The symbols move the elements like this.
β: dek->gaf, lur->ral, sog->vuf, zal->voz, gaf->bes, doz->ruv, kur->pem, lan->puf, peg->zal, fel->tig, luf->vak, tob->fif, miv->luf, nif->luz, buz->lan, tig->nad, sul->tam, pel->kop, gar->vob, luz->tel, ral->pel, vam->veg, tam->poz, puf->faz, git->fep, lil->sur, gim->sog, bes->gul, suz->fen, koz->kon, kon->peg, muv->das, nog->lur, bon->per, fen->kur, fif->vep, vel->vam, ruv->buf, sop->git, vak->rek, zom->muk, fir->moz, voz->kat, sur->gon, ges->gem, rek->tir, dut->lav, tif->tus, poz->zom, fep->bon, tus->gim, gov->baz, moz->vaf, gul->suz, tur->nif, lav->muv, gup->lod, muk->miv, kop->vel, per->tob, faz->sop, vuf->gup, gon->fel, baz->tif, lod->doz, das->lil, kat->dek, gem->gov, veg->tur, vob->lak, buf->sul, nad->buz, pem->dut, tel->gar, vep->fir, tir->nog, lak->ges, vaf->koz
τ: dek->lak, lur->kon, sog->tig, zal->tel, gaf->ges, doz->puf, kur->tus, lan->muk, peg->luz, fel->sul, luf->vep, tob->ral, miv->fif, nif->gul, buz->zom, tig->tam, sul->git, pel->zal, gar->kur, luz->suz, ral->peg, vam->dek, tam->fep, puf->miv, git->rek, lil->doz, gim->fel, bes->gem, suz->baz, koz->tur, kon->nif, muv->gup, nog->koz, bon->nog, fen->tif, fif->pel, vel->kat, ruv->faz, sop->vak, vak->fir, zom->per, fir->vel, voz->gar, sur->ruv, ges->lav, rek->moz, dut->sog, tif->sur, poz->bon, fep->tir, tus->gon, gov->das, moz->vam, gul->gov, tur->bes, lav->vuf, gup->buz, muk->tob, kop->voz, per->lur, faz->luf, vuf->nad, gon->buf, baz->lil, lod->lan, das->lod, kat->vob, gem->muv, veg->gaf, vob->pem, buf->sop, nad->poz, pem->gim, tel->fen, vep->kop, tir->vaf, lak->dut, vaf->veg
γ: dek->ges, lur->peg, sog->nad, zal->gar, gaf->gem, doz->faz, kur->gim, lan->miv, peg->tel, fel->tam, luf->fir, tob->pel, miv->vep, nif->suz, buz->muk, tig->poz, sul->fep, pel->voz, gar->pem, luz->fen, ral->zal, vam->gaf, tam->bon, puf->luf, git->tir, lil->ruv, gim->tig, bes->gov, suz->tif, koz->nif, kon->luz, muv->lod, nog->kon, bon->lur, fen->tus, fif->kop, vel->dek, ruv->sop, sop->rek, vak->moz, zom->tob, fir->vam, voz->vob, sur->buf, ges->muv, rek->vaf, dut->vuf, tif->gon, poz->per, fep->nog, tus->fel, gov->lil, moz->veg, gul->baz, tur->gul, lav->gup, gup->lan, muk->fif, kop->kat, per->ral, faz->vak, vuf->buz, gon->sul, baz->sur, lod->puf, das->doz, kat->lak, gem->das, veg->bes, vob->dut, buf->git, nad->zom, pem->sog, tel->kur, vep->vel, tir->koz, lak->lav, vaf->tur
σ: dek->vel, lur->bon, sog->pem, zal->ral, gaf->vam, doz->das, kur->tel, lan->gup, peg->lur, fel->tus, luf->puf, tob->zom, miv->lan, nif->koz, buz->vuf, tig->gim, sul->gon, pel->tob, gar->zal, luz->kon, ral->per, vam->fir, tam->fel, puf->lod, git->buf, lil->gov, gim->kur, bes->veg, suz->nif, koz->tir, kon->nog, muv->ges, nog->fep, bon->tam, fen->luz, fif->muk, vel->vep, ruv->lil, sop->ruv, vak->faz, zom->nad, fir->luf, voz->pel, sur->baz, ges->dek, rek->sop, dut->vob, tif->suz, poz->tig, fep->sul, tus->fen, gov->bes, moz->vak, gul->tur, tur->vaf, lav->lak, gup->lav, muk->buz, kop->fif, per->poz, faz->doz, vuf->dut, gon->tif, baz->gul, lod->muv, das->gem, kat->kop, gem->gaf, veg->moz, vob->voz, buf->sur, nad->sog, pem->gar, tel->peg, vep->miv, tir->git, lak->kat, vaf->rek

The rows follow the links: the fewer symbols apart two elements are, the more alike their rows tend to be.

Each row is also shifted at random along 4 hidden directions that mean nothing.

Rows with their elements:
[ 742 -130 -153 -259  567  -60  243  -18  121  -18  189 -164 -710 -217  -46  297 -340 -456 -195  101 -830   69   -4 -275 -175  163  -71 -243 -253  -51  395 -409  118  -48  158 -311  395  202   99  500 -237 -157  -18  169  228 -637 -229   15   69  -92 -368  104  402 -312  137  194  151 -189   44 -111 -588 -543  296] | sop
[ 787  441    7  151 -393 -126 -144  365 -130 -141  452  -11  519  489  -67 -158   47 -281 -424 -150  533 -355 -168  271   31 -521  268 -160  339 -391  160  136 -100 -221 -309  363  -29 -577  -79 -186  224 -288  208 -714 -447  301  460  -19 -440  182  258  -74 -314  435    9  132 -161  105 -168  457  527  479 -253] | vob
[ 272 -486 -225   33  176  482  489  448 -459  276 -224 -463   97  353  -19  507  767  -74   39  146  303  -19  235 -344   54  -10 -406  -23  269 -556 -178 -485   26 -204  238  -86 -420  258  105   60 -295 -189   90  -16 -367 -329  -81 -231  201 -347 -160  175  669  260  249 -145  260  257 -192  251  -71 -292   27] | ges
[-654  -23    3   92 -340 -201 -265 -223  508  -94   95  190  308  338 -323  108 -106 -157 1055 -255  255  433  173  -75   -5    6  108   15   61  851 -444 -157 -329  834   69  336  168 -331   94 -281 -593  764  549  111  -24  189  536  153   84  -10  168 -157 -370 -556 -508 -644 -401   18 -176 -536  231  -13  109] | tig
[-236 -390  -64 -243  328  517 -108 -500 -222  104 -421   58 -318 -620  195   36 -253  259  -49  133 -458  230  413 -236  -18  411 -138  130 -453  198  -41 -121  277  -63  266 -437 -128  534   19  144   61  -46   33  588  581  240 -434  142  393  114  -71  337  -50 -145  378 -254  141  -23  474 -392 -192 -385    5] | buf
[-309   46 -261   90 -145   47 -210 -174  238  -86  227  173  279  260 -283  163 -274 -512  521 -271  119  354  295  -73  -70 -158  269 -162   26  599 -170 -250 -325  554   40  293  282 -476   56  -51 -482  406  666   24 -101  251  750  311   21   32  160   38 -341 -145 -258 -570 -436   10  -27 -378  202 -195   86] | gim
[-947  -74 -311  363   99  -79  552  545   36  191 -472 -223  182  389 -210  361  771  112  278  138  242  -26 -112 -367  475 -217    5   28  292 -201   21 -211 -424  408   46    6   54 -278   85  166  180  122 -108 -234 -769 -580  544   18   93 -529 -302 -223  626  405 -371   35  -72  -98 -213  336 -229  -42  309] | lak
[-919  160 -156  332 -164 -338  370  532  274   58 -558  -97  205  505 -255  124  668  304  443   33  265  -66 -424 -248  456  -44   41  231  350 -150 -155    3 -411  462   17  239  130 -293 -128  -62  155  258 -283 -311 -793 -635  414  -90   38 -400 -266 -430  435  186 -621  105   24  115 -202  400 -197  351  304] | kop
[-494   28 -186   75 -317  236   46  144 -202  245  185    9  642   17   19  -81  243 -209 -105 -324  681  316  328   61   65 -495  166 -679   84  -11    2 -158 -243   -8  -90  316 -380 -238  -72   30 -274   34  277   65 -328  962  528  247 -333  368  242  116 -513  738   -3 -689 -439 -145 -279 -113  396 -167 -240] | pem
[  80 -365  316   -4  -80   45  390  292 -261  288   14 -375   28  228  100  560  753  -96  355    7  421  -60   81  -43 -193  149 -566  203  440 -293 -491  182   53 -205 -167   20 -321  290  218 -278 -358  210 -273   74   -1 -307 -563 -619  182 -422  -42 -148  542 -451  191  111  416  409 -411  233    1    9 -122] | lod
[ 249  333  -65  226 -253  -69 -621 -569  465 -382 -603  608  115  -35 -222 -455 -620  701  360   31 -183   75 -226  -67  382  349  590  776 -330  781 -218  288 -220  620  190   55  469 -260 -298 -325  617  401  273    8  163   37  354  455  379   90   47 -144 -466 -270 -427 -157 -333   41  689 -281   70  550  238] | bon
[ 322  474  208  277 -464 -549  -88  326  181 -195  309   90  390  574 -161  -87  240 -177  205 -126  540 -373 -406  272  -14 -246  110  181  511 -131 -195  496 -251  114 -393  407  148 -577  -25 -450  163  264  -22 -654 -406 -161  333 -312 -179  -97  216 -379 -133 -167 -310  331  -94  239 -321  422  422  644 -101] | vuf
[-938  525  -76 -230 -134 -155 -275 -201  355 -175  235  266 -101 -231   39 -704 -788  225 -421 -149 -428  146 -102  141  -33  -71  321 -531 -447  100  453 -166  134 -144  135  149   13   61 -193  323   54 -217  -27  143  214  377  -68  424 -451  735  105   45 -514  367 -165  -71 -243 -377  144 -193 -150  116  119] | kon
[-534  359 -178  237 -258 -100  218  543   10   34 -309  -67  345  578 -278   55  454  146  -10  -52  316 -295 -361 -107  319 -149  303  185  352 -346   -7  146 -405   89  -61  309   46 -417 -247  -55  403   -5  -92 -557 -797 -521  388  -84  -44  -80 -294 -260  235  301 -423  209  -27  345  -60  636   60  345  133] | muk
[ 859    7  438 -139  -10  -35  287  220 -315  262 -260 -174  -81 -142  263   96  558  286 -248   60  194 -246 -222  128 -108  258 -414  203  215 -508 -196  477  171 -526 -199 -122 -400  462  -86 -200  227  -92 -748  127  141 -173 -797 -648   79  -17 -261 -178  288 -201  166  481  540  379 -105  497 -111  113 -209] | vam
[ 355  -80   65 -144    3 -241  469  571  145  252  110 -675 -173  169  130 -267  529  437  -88   94  -15   93  -91  -70   19  -31 -618 -666   38 -529  210 -604  371 -350  357  -57 -620  795  124  183 -601 -306 -609  281 -169 -272 -564 -248 -446   71    4 -135  577  364  -54   83  440 -386 -624  183 -451 -106  210] | fir
[-323 -506 -364  315  294   59  516  341 -185  164 -391 -304  161  280 -123  607  843  -53  311  186  250  -19  147 -340  395 -121 -141   91  300 -155 -101 -269 -214  336  113 -135   17  -87  158   55  -62  124   85 -106 -547 -487  414  -34  217 -670 -163  -70  634  205  -64  -92   20  -62 -184  137  -79 -184  183] | lan
[1022   49  349  -82  148 -223   21   40   43  -74 -143 -140 -378 -251  240 -245  131  575 -270  247 -174 -386 -360  196   37  261 -293  342   89 -344   59  495  361 -487 -144 -253  -83  384  -23 -153  565 -273 -791    0  273 -336 -724 -327  -16 -195  -15 -142  342  -79  216  779  455  -70   30  332 -188  368  -71] | doz
[-1062   271  -295    61    28  -256  -266  -256   480  -286   161   219   -90   -96  -163  -505  -725   -19  -185    -5  -372    91    10    52   158  -263   452  -423  -434   362   528  -259   -57   288   165     7   359  -292     4   328    26   -90   254   -32   -13   228   567   682  -370   276   172    92  -474   451  -179  -109  -416  -724   202  -330   -81     5   216] | fel
[1081   -3   32 -219  508 -137   72  -78  109 -105  153  -34 -684 -106  -63  229 -339 -308 -151  243 -782 -255 -169  -91 -232  207  -57  178  -69 -140  254  -23  242  -98   41 -270  435  147   51  286   80 -149  -83  -44  408 -770 -364 -160   98 -296 -357   -1  399 -520  175  554  288   12  145  -12 -393 -220  180] | lil
[-790 -318  423 -209   21   77 -492 -670   39  -85  122  256 -237 -487  287  -31 -444   75  319   44  -50   93  204  255 -354  418 -215  406 -168  500 -415  402  452  -18 -123 -165  -72  353  156 -446 -153  331   11  423  942  475 -673 -219  251   66  353  123 -409 -815  291  -77  162   98  177 -556  221   -6 -292] | koz
[-304   52   47  109 -499  119 -140   10 -159  230  -99  251  605   29  -17   86  218  -55  361 -392  759  360  216  205  -74 -195  127 -107   88  263 -355  280 -373  206 -369  329 -247 -306  -28 -260 -131  381  167  109 -204  772  343   -9  -12  225  138   -9 -541   91 -178 -608 -361  272  -99 -136  478  -28 -321] | gar
[-161  328  153 -382 -146  242 -478 -370 -212  -93  268  368  -77 -349  188 -378 -796  -78 -565 -178 -251  -42   40  250 -345  131  156  -19 -359  -32  -15  225  233 -558 -173   55  -13   87 -209  -12  142 -269   49  139  584  464 -477  -40  -97  762  103  230 -669 -190  321   -6   87  348  366  -59  173   56 -297] | gon
[ 238 -288  -44  384  113  -35  384  231 -140  159 -651  -30  132  214 -134  629  809  113  564  216  397 -144 -168 -211  302   91  -64  669  430   19 -387  345 -370  459 -224  -70  176 -237   45 -243  357  409 -111 -180 -323 -469  236 -298  513 -828 -259 -237  521 -267 -242  124   63  335   12  249   36  104   14] | gup
[  14   22  145  205 -430 -298  -73  161 -118   26  719   -6  556  107   94  -13  219 -501  124 -397  847   69  137  538 -252 -677  -45 -546  303  152  -77  413  -63   34 -555  253 -183 -414  186 -340 -333  176  200 -245  -92  981  452    8 -504    0  600  -29 -663  321   59 -248 -361 -240 -518 -117  601  109 -539] | nad
[-1730    -8  -285   400   -13  -306   502   573   236   150  -371  -262   235   491  -282   296   811    93   403   134   248   -14  -246  -256   398  -194   -20    30   411   -90    11  -198  -369   484    -1   122   100  -293    78    26    57   240  -135  -233  -801  -650   573    -7    -2  -568  -304  -375   597   285  -481    53   -70  -118  -307   332  -171   103   280] | kat
[ 650  112  334 -324 -114   35 -578 -523   18 -144  489  158 -185 -333  209 -370 -789  -37 -161  -70 -195   20  138  373 -402  215  -53  -51 -309  218  -44  176  416 -321  -29   -4  -46  288   15 -197 -161  -49   92  208  764  530 -562  -28 -109  502  341  171 -558 -367  324  -20   79   36   98 -365  191  -14 -255] | suz

Where do the symbols, taken in turn from left to right, take each start?
Answers are names.
[ -41  176  152 -342  -65  147 -527 -392   14 -111  471  233 -127 -371  161 -451 -802 -102 -416 -158 -273  -22  145  259 -395  125   59 -240 -335   94   97    2  359 -455   64   21 -142  251  -98  -17 -228 -230  123  208  583  507 -409   96 -209  638  258  304 -531 -146  345  -92   39   16  129 -290   89  -28 -194]
σ γ: tif
[-333   81  -94   77 -510  321  -99  -86  -40  247 -512  208  665  134  -72 -120  188  400  423 -256  591  441  204 -115  167   35  149   34  -95  287 -388  -57 -415  319   79  426 -332  -92 -191 -224 -140  380  157  296 -299  615  382  152  163  403   -3 -101 -459  210 -369 -743 -307  402   23 -161  263  129  -44]
σ τ σ: lur
[ -41  151 -389  107   15  567 -455 -455  -78 -228 -607  474  264 -107 -146 -225 -561  218 -231   48 -249   26   78 -280  403   66  727  504 -367  345   65 -168 -321  282  248  100  364 -348 -342  112  670 -103  561  -95 -121   52  644  616  389  297  -89  219 -352  317  -99 -376 -351  151  795 -112   95  143  202]
τ τ: nif
[ 183  -23  436  -72  109  -62  126  131 -367   73 -286  -16 -288 -298  274   73  426  391 -323  271   41 -427 -347  272  -46  316 -279  521  184 -462 -166  836  193 -527 -409 -290 -102  305  -47 -225  593 -220 -771  -53  319 -232 -874 -603  207 -230 -235 -153  301 -219  379  748  501  375  131  419  -19  242 -294]
σ γ: das
[-256    8 -299  123  -90  252 -284 -370   53 -157 -106  335  295   58 -235  119 -438 -296  162  -98  -48   74  184 -140   81  -78  532  268 -126  464  -31  -79 -355  429   97  143  333 -522 -138  -48   41  245  715 -196  -79  155  741  445  253   61   47  156 -356  -29 -127 -487 -469  246  413 -232  193    1   56]
τ σ: luz
[  -3  -41  261   -3  227 -697  157  198  337 -258  282 -350 -579 -120  170 -290   98  336    6  368 -325 -272 -284  147   50   41 -381  -74   84 -182  239   76  554 -150   73 -310   -6  448  294  -81   43 -224 -627  -53  261 -371 -570 -191 -275 -387  214 -216  431 -103   64  751  435 -671 -341   30 -272  221   54]
τ σ β: faz
[ 234 -266  255 -127   69 -125  454  410 -191  304  318 -530  -84  172  120  429  686 -235  191  -31  256   -6   59   38 -307  -43 -639 -253  361 -343 -261  -35  182 -313 -129   12 -355  362  212  -76 -550   65 -359  129 -109 -141 -524 -542  -49 -214   17  -96  438 -266  184  191  393  145 -609  176  -38 -202 -167]
σ τ: lan
[-693 -103  -58  -63  499   73  122  -91   47 -167 -245  -93 -580  -49  -48  198 -198   72 -196  341 -722 -315 -232 -305   87  350  -35  373  -46 -219  204 -170  231 -101  304 -302  320  256   13  223  220 -272 -163  -19  177 -936 -398  -72  235 -302 -332   40  651 -321  184  558  396   -7  262  166 -495  -81  289]
τ σ γ: das
[-177  -12  257  -99    9 -151  183  314   57  101 -348 -313 -261  -95  203 -349  457  847 -127  226  -89 -133 -308  -39  120  220 -437   66   29 -411   78   -1  359 -361  227 -190 -407  683   -2  -39  157 -212 -797  203   23 -315 -790 -277 -106  -41  -73 -175  487  114  -16  443  504 -186 -155  338 -368  302  143]
γ σ: gem
[ 403  312 -203  225  -31 -240  388  647  -35   66   70 -124  203  482 -265  167  365 -368 -206  -28  169 -181 -341   -7  176 -421  215 -285  378 -440  243  -68 -435   17 -185  267   86 -555 -136  195  106  -91  -25 -560 -784 -412  615  -34 -271 -126 -213 -197  229  460 -296  193 -147   60 -224  560   -2   93   47]
σ β: miv
[-870 -202  362 -319   64  -58 -394 -495 -115 -166  961   99 -258 -440  259   92 -605 -637  -62 -163 -128   60  352  394 -658  -46 -186 -270  -67  229   56  210  468 -262 -281 -148   45  164  292 -171 -492   47  221  250  886  662 -418 -134 -140  226  458  305 -496 -527  539  -39   11 -164 -117 -498  334 -330 -410]
τ σ: tur
[ 347  143 -522  117   78  411 -250 -336  -29 -182   -8  287  251   55 -261  -90 -621 -294 -246  -65 -182   81  245 -214  235 -212  648 -102 -306  254  323 -383 -291  274  212   65  343 -531 -147  241  118 -206  797 -206 -194  255  844  724   50  241   72  318 -364  442  -19 -409 -499  -77  446 -200  149 -174  198]
β β γ: vob
[-1245  -145   106   127  -307  -232  -168  -163   295    49   355   203   393   221  -228   389    18  -543   965  -388   436   434   208   115  -272   -87    64   -35   200   816  -465   118  -455   669  -265   367   193  -490   151  -263  -578   834   504   165   -18   367   527   -11    69  -135   215   -78  -391  -510  -397  -574  -462   174  -287  -492   325   -78  -149]
β σ β: buz
[-279  228  -62  248 -463 -230 -177  224  232 -123  143 -226  623  430  -62 -627  202  489  173  -86  645   72   -6  164  297 -413   89 -315  115    9   12 -280   66  122  214  253 -381 -110   30 -310 -147  -39   96 -238 -419  515  377  300 -535  168  624  -87 -290  633 -274 -234 -158 -408 -377   56  418  473   -5]
γ γ: voz
[-113 -196   71 -134   61  -91  454  476  -63  276  -40 -614 -102  197  110   30  617  273   36   83  126   59   25 -133  -42   59 -632 -386  178 -468    7 -366  346 -293  216   29 -535  563  104   95 -519 -135 -480  191 -192 -274 -593 -331 -201    3  -52  -70  569  112  115   69  397  -65 -589  220 -312 -120   89]
γ γ σ: fir
[ 460 -524 -127  328  218 -158  466  358 -165  144  137 -288   30  336  -46  774  754 -526  521  153  311  -29  110  -94   72 -302 -372  -37  499  -60 -136   54 -136  290 -141 -195  127 -233  385  -11 -329  276   79 -181 -254 -333  353 -185  126 -865   68  -58  565 -153   72  126   -6 -101 -384   19   41 -340  -21]
σ γ σ: lan
[ 737 -191  106 -212  320 -134   77 -246  172   69  -99   99 -654 -426  -32  276 -267  -30  353   30 -718  183  -42 -230 -205  473 -220  138 -182  408  -46  -40   43  199    3 -261  282  343   84  212 -166  339 -237  537  482 -542 -464 -155  247 -234 -410 -100  286 -739  -81  102  208  -35  143 -297 -542 -382  175]
τ σ β: vaf
[1197 -323  -56 -347  316  401 -164 -417 -139   -5  139  -70 -329 -554  261 -209 -447    2 -220   90 -398  207  438    4 -169  106 -110 -302 -508  206  168 -330  436 -241  262 -337 -124  471   86  255 -289 -206  169  522  603  465 -376  281   -4  326  151  340 -210   62  426 -248   86 -316  216 -482 -110 -431  -36]
β τ: tir
[ -30  419  -18  246 -403 -390  -87  371  181 -194  316 -145  482  610 -155 -306  176   38  -22 -104  439 -273 -274  163  126 -368  138  -83  363 -260   13   50 -104   60  -57  437  -46 -408  -59 -320  -18   20   62 -646 -546 -120  474  -68 -429   62  290 -215  -35  330 -334  174 -109  -21 -375  390  332  583  -41]
σ σ σ: pel
